Below is a small trained network, with its code and all its weights. Each question gives an input and a class and asks what happens when units are switched off, that is, made to give their printed mean instead of their output.

import numpy as np


def w(rows, s, z=0):
    codes = np.array(rows[::2]) - 128.0
    scale = np.full(codes.shape[1], s)
    scale[-1] = z or s
    return codes * scale


def f(y):
    return np.maximum(y, 0)


def log_softmax(a):
    a = a - a.max(-1, keepdims=True)
    return a - np.log(np.exp(a).sum(-1, keepdims=True))


def net(x, mask):
    res = np.array(x, float).reshape(1, 5) / 4 @ E
    y = f(res @ A[0][:, :-1].T + A[0][:, -1])
    res = res + np.where(mask, y, B[0][:, -1]) @ B[0][:, :-1]
    return log_softmax(res[-1] @ U[:, :-1].T + U[:, -1])


A, B = {}, {}
E = w([
[219,94,42,197,100,39,80,112,107,236,187],'x0',
[50,102,110,112,46,170,148,220,124,225,91],'x1',
[110,142,56,122,116,236,31,48,91,150,95],'x2',
[197,187,240,107,61,125,176,45,73,184,82],'x3',
[115,121,254,173,116,185,61,126,215,157,236],'x4',
],0.0066)
A[0] = w([
[184,141,50,81,125,88,159,150,65,132,57,73],'n1',
[156,128,186,135,152,23,208,212,124,113,179,140],'n2',
[171,190,200,93,21,135,173,70,67,166,108,31],'n3',
[172,204,193,61,61,106,170,43,109,169,58,26],'n4',
[105,118,42,119,182,108,104,200,132,66,101,102],'n5',
[38,179,193,38,161,196,156,122,133,15,102,119],'n6',
[124,173,105,110,77,203,76,53,80,157,109,110],'n7',
[219,176,113,144,192,96,122,41,176,34,149,96],'n8',
[172,206,195,100,69,122,152,105,70,166,105,62],'n9',
[120,123,50,84,131,76,178,128,46,127,95,70],'n10',
[107,144,87,66,164,115,190,123,87,81,59,110],'n11',
[62,63,67,149,205,150,106,215,176,73,197,120],'n12',
[49,184,198,76,162,192,179,148,164,34,49,137],'n13',
[188,123,179,144,118,34,220,205,182,79,139,150],'n14',
[128,164,85,127,107,207,40,64,90,150,111,164],'n15',
[66,96,114,118,27,195,147,202,107,226,106,121],'n16',
[209,162,153,134,216,109,74,79,130,57,166,76],'n17',
[97,134,201,153,124,137,80,98,187,158,196,60],'n18',
[100,116,203,186,147,181,64,133,168,130,214,70],'n19',
[81,97,58,144,133,202,28,110,109,108,115,156],'n20',
[178,156,165,141,202,83,107,52,123,48,125,87],'n21',
[191,82,86,189,92,48,96,124,143,231,136,126],'n22',
[147,124,195,174,95,178,77,160,224,185,152,162],'n23',
[203,102,81,213,118,49,79,85,98,174,170,120],'n24',
[205,186,200,124,44,145,173,67,107,159,85,4],'n25',
[149,138,54,80,166,84,172,115,94,120,42,59],'n26',
[122,139,70,123,132,84,152,132,68,108,57,1],'n27',
[131,88,171,107,76,70,162,235,159,157,111,155],'n28',
[64,110,120,103,1,143,136,205,134,211,109,122],'n29',
],0.0054,0.00099)
B[0] = w([
[162,106,173,65,75,200,179,115,164,122,189,209],'n1',
[182,198,182,87,195,170,42,162,58,130,111,227],'n2',
[136,66,38,131,143,57,77,185,199,127,99,229],'n3',
[160,63,78,140,134,48,78,192,173,140,99,229],'n4',
[153,61,94,111,102,73,75,184,201,161,111,206],'n5',
[91,55,116,221,139,159,144,65,51,254,219,253],'n6',
[188,186,170,73,211,131,57,141,98,121,85,198],'n7',
[46,162,55,145,76,119,199,78,116,39,80,215],'n8',
[144,70,59,137,154,38,62,166,165,135,102,211],'n9',
[167,124,202,77,66,176,202,114,188,123,168,203],'n10',
[167,82,198,83,86,176,167,109,144,143,203,206],'n11',
[172,58,80,150,151,40,50,192,177,116,58,239],'n12',
[70,54,135,202,167,155,105,73,54,215,211,255],'n13',
[162,189,203,95,210,175,60,160,50,129,84,230],'n14',
[165,215,195,66,191,182,62,165,88,123,79,204],'n15',
[48,206,71,167,99,108,169,110,108,28,54,233],'n16',
[55,190,65,136,78,106,185,97,130,30,77,205],'n17',
[174,120,186,65,85,149,167,132,185,106,190,201],'n18',
[188,107,176,73,51,146,162,134,194,112,193,214],'n19',
[204,154,140,83,214,120,75,158,130,127,61,207],'n20',
[66,165,44,174,101,96,173,91,106,74,74,203],'n21',
[64,82,135,193,161,198,157,81,35,197,200,230],'n22',
[168,150,175,83,29,177,168,134,185,97,176,218],'n23',
[59,92,116,181,147,179,154,66,55,198,220,228],'n24',
[136,59,37,135,142,65,74,164,185,139,71,222],'n25',
[194,114,194,84,78,193,176,127,178,132,181,205],'n26',
[166,120,193,92,72,163,168,119,185,129,173,188],'n27',
[115,209,163,99,192,160,82,152,72,70,66,204],'n28',
[33,205,17,202,113,141,208,71,109,23,75,228],'n29',
],0.0051,0.0068)
U = w([
[79,44,132,221,148,158,146,89,47,255,192,56],'0',
[187,106,183,55,7,167,174,134,220,126,173,71],'1',
[153,34,81,145,156,31,69,189,217,143,82,110],'2',
[50,221,83,175,79,115,183,110,111,45,74,254],'3',
[182,227,179,75,241,157,75,161,65,144,91,141],'4',
],0.0097,0.00084)

Each question gives the input, the list of numbers given to net, and the class t.
The units are the neurons (one row each of A and B). Each row of codes is followed by its name. A weight is (code - 128) times the scale printed after its matrix; where a second scale follows, it is the last column's (A, B and U).
mask holds one flag per neuron, in row order. A switched-off neuron (its flag False) gives its mean, the last column of its row in B, instead of its output. The means were averaged over made-up inputs and are rounded, as every weight is.
A unit's drop is (log p(t) with every unit on - log p(t) with that unit switched off) / (log p(t) with every unit on - log p(t) with every unit switched off).
The circuit of an input: a set's keep is (log p(t) with only the set's units on - log p(t) with every unit switched off) / (log p(t) with every unit on - log p(t) with every unit switched off). Starting from the 12 units with the biggest drops (on a tie, the unit counted first), units are removed one at a time, each time the one whose removal leaves the highest keep (on an exact tie, the one counted first), for as long as the keep stays at least 0.8.
circuit, biggest first: the units of the circuit, biggest drop first
top k neurons: the k neurons with the biggest drops, biggest first
drop of u: that unit's drop, to one decimal
input [-8,-4,-7,5,4], class 0: circuit, biggest first	[n6]
input [5,-6,-1,-2,3], class 3: circuit, biggest first	[n17, n8]
input [3,-4,7,6,8], class 1: top 2 neurons	[n19, n23]
input [-4,-7,7,8,2], class 2: circuit, biggest first	[n4, n25]
input [4,8,-4,5,3], class 3: circuit, biggest first	[n29, n16]
input [5,-8,1,7,-6], class 3: top 4 neurons	[n8, n21, n17, n12]
input [-4,-8,-3,6,7], class 3: top 3 neurons	[n21, n17, n8]
input [-3,-6,-4,4,-1], class 3: top 2 neurons	[n8, n21]
input [-6,4,4,0,-3], class 0: top 2 neurons	[n6, n13]
input [-7,0,-4,-3,-7], class 0: top 2 neurons	[n13, n6]
input [-7,6,-3,-8,-8], class 1: top 3 neurons	[n11, n10, n26]
input [-6,8,-6,8,5], class 2: circuit, biggest first	[n3, n25]
input [6,-2,6,8,-7], class 2: top 3 neurons	[n4, n3, n25]
input [-7,-8,8,1,6], class 3: circuit, biggest first	[n17]
input [-7,-3,0,-8,-7], class 2: top 2 neurons	[n12, n5]
input [1,6,2,5,5], class 3: circuit, biggest first	[n29, n16]
input [-6,-4,8,-4,-7], class 4: top 2 neurons	[n20, n15]
input [4,7,-8,3,2], class 4: top 3 neurons	[n2, n14, n28]
input [-1,-2,2,-5,5], class 1: drop of n3	0.3
input [5,-4,7,4,7], class 1: drop of n2	0.2
input [0,2,1,-3,6], class 1: drop of n6	0.0
